Below is a small trained network, with its code and all its weights. Each question gives an input and a class and asks what happens when units are switched off, that is, made to give their printed mean instead of their output.

import numpy as np


def w(rows, s, z=0):
    codes = np.array(rows[::2]) - 128.0
    scale = np.full(codes.shape[1], s)
    scale[-1] = z or s
    return codes * scale


def f(y):
    return np.maximum(y, 0)


def log_softmax(a):
    a = a - a.max(-1, keepdims=True)
    return a - np.log(np.exp(a).sum(-1, keepdims=True))


def net(x, mask):
    res = np.array(x, float).reshape(1, 6) / 4 @ E
    y = f(res @ A[0][:, :-1].T + A[0][:, -1])
    res = res + np.where(mask, y, B[0][:, -1]) @ B[0][:, :-1]
    return log_softmax(res[-1] @ U[:, :-1].T + U[:, -1])


A, B = {}, {}
E = w([
[100,93,218,79,102,196,78,254,89,236,136,67],'x0',
[5,42,105,185,252,147,56,143,116,80,110,164],'x1',
[204,132,120,176,113,101,35,215,171,48,235,117],'x2',
[124,131,131,139,136,121,131,118,131,140,139,117],'x3',
[188,101,215,172,131,245,141,36,26,22,151,80],'x4',
[129,122,133,140,131,109,134,123,125,141,134,118],'x5',
],0.0074)
A[0] = w([
[200,181,138,145,94,102,93,171,121,101,219,129,97],'n1',
[68,97,145,77,144,150,238,71,100,176,39,122,45],'n2',
[175,142,140,190,131,120,46,179,155,75,192,110,93],'n3',
[43,141,131,100,142,179,209,73,48,181,27,143,49],'n4',
[158,145,105,153,131,136,62,160,138,103,167,136,15],'n5',
[46,54,126,189,216,130,81,149,110,96,99,162,78],'n6',
[177,83,234,170,127,218,138,44,24,25,148,75,24],'n7',
[136,115,132,178,132,129,77,192,181,61,206,106,57],'n8',
[88,169,134,76,129,145,219,78,104,189,78,135,38],'n9',
[106,73,223,78,103,162,73,231,80,199,146,69,11],'n10',
[143,103,179,152,133,194,130,170,63,148,133,78,125],'n11',
[35,31,96,163,221,162,72,130,131,114,116,152,115],'n12',
[40,169,41,77,112,35,116,230,243,212,91,188,94],'n13',
[170,179,63,214,155,66,214,38,145,2,124,201,1],'n14',
[58,79,124,176,231,140,58,116,117,112,127,185,64],'n15',
[249,248,150,66,6,120,218,104,143,181,141,110,148],'n16',
],0.0058,0.00086)
B[0] = w([
[120,165,101,202,73,92,75,157,58,140,94,169,184],'n1',
[146,196,90,206,99,85,57,143,70,147,145,203,203],'n2',
[140,184,108,186,121,95,70,131,64,151,133,197,189],'n3',
[160,200,117,185,115,71,39,151,75,123,143,222,209],'n4',
[115,157,114,177,139,108,69,143,102,148,140,153,163],'n5',
[110,84,123,157,71,149,183,186,146,66,86,89,203],'n6',
[209,120,229,75,209,51,149,76,153,98,215,142,244],'n7',
[146,162,106,191,107,83,77,133,81,162,139,165,185],'n8',
[107,154,82,197,126,89,102,179,85,114,141,176,189],'n9',
[60,104,16,83,205,206,99,72,192,222,42,104,212],'n10',
[145,109,100,53,169,135,121,58,161,176,144,108,177],'n11',
[92,85,152,149,27,135,191,167,85,73,118,48,209],'n12',
[207,101,248,54,191,81,164,43,169,81,255,141,247],'n13',
[94,88,48,45,189,216,78,49,214,242,40,70,248],'n14',
[104,72,141,153,65,155,178,173,113,87,105,76,200],'n15',
[54,25,131,175,22,185,207,200,111,46,111,27,245],'n16',
],0.0063,0.011)
U = w([
[105,92,140,166,43,155,217,170,110,68,101,61,253],'0',
[137,196,100,204,120,90,46,136,73,139,123,236,189],'1',
[172,123,255,39,205,88,155,77,149,100,184,150,86],'2',
[108,115,26,49,189,195,92,77,181,204,58,98,9],'3',
],0.01,0.00035)

Each question gives the input, the list of numbers given to net, and the class t.
The units are the neurons (one row each of A and B). Each row of codes is followed by its name. A weight is (code - 128) times the scale printed after its matrix; where a second scale follows, it is the last column's (A, B and U).
mask holds one flag per neuron, in row order. A switched-off neuron (its flag False) gives its mean, the last column of its row in B, instead of its output. The means were averaged over made-up inputs and are rounded, as every weight is.
A unit's drop is (log p(t) with every unit on - log p(t) with that unit switched off) / (log p(t) with every unit on - log p(t) with every unit switched off).
The circuit of an input: a set's keep is (log p(t) with only the set's units on - log p(t) with every unit switched off) / (log p(t) with every unit on - log p(t) with every unit switched off). Starting from the 12 units with the biggest drops (on a tie, the unit counted first), units are removed one at a time, each time the one whose removal leaves the highest keep (on an exact tie, the one counted first), for as long as the keep stays at least 0.8.
units of the circuit, in order: the units of the circuit, biggest drop first
most important unit: the unit with the biggest drop
k most important neurons: the k neurons with the biggest drops, biggest first
drop when u is switched off: that unit's drop, to one decimal
input [5,3,-1,-6,0,6], class 3: units of the circuit, in order : [n10]
input [-7,1,5,5,-5,-6], class 3: 3 most important neurons : [n14 n7 n4]
input [-7,0,-7,-2,-2,3], class 1: 4 most important neurons : [n4 n2 n10 n9]
input [8,-1,-8,1,-3,6], class 1: 3 most important neurons : [n4 n2 n14]
input [8,-3,2,0,-8,3], class 2: 2 most important neurons : [n13 n14]
input [7,1,6,-1,4,-6], class 3: 2 most important neurons : [n10 n11]
input [-8,-1,8,6,8,-2], class 1: 3 most important neurons : [n1 n3 n13]
input [-7,6,-1,2,5,4], class 3: 2 most important neurons : [n14 n16]
input [1,2,-4,-6,4,-1], class 1: 3 most important neurons : [n13 n4 n2]
input [-8,-2,7,-8,0,-4], class 3: 4 most important neurons : [n14 n4 n2 n9]
input [4,0,-4,6,-2,2], class 1: 3 most important neurons : [n14 n4 n2]
input [2,8,-2,4,-7,3], class 0: 2 most important neurons : [n12 n6]
input [8,-3,2,-5,7,-6], class 3: 3 most important neurons : [n10 n13 n11]
input [-1,-4,-2,-8,7,8], class 2: most important unit : n7
input [-5,6,-6,-6,-2,7], class 0: drop when n8 is switched off : 0.1
input [-8,-4,6,3,-2,2], class 3: drop when n8 is switched off : 0.0
input [-1,-1,-3,-6,-2,2], class 1: drop when n12 is switched off : 0.1
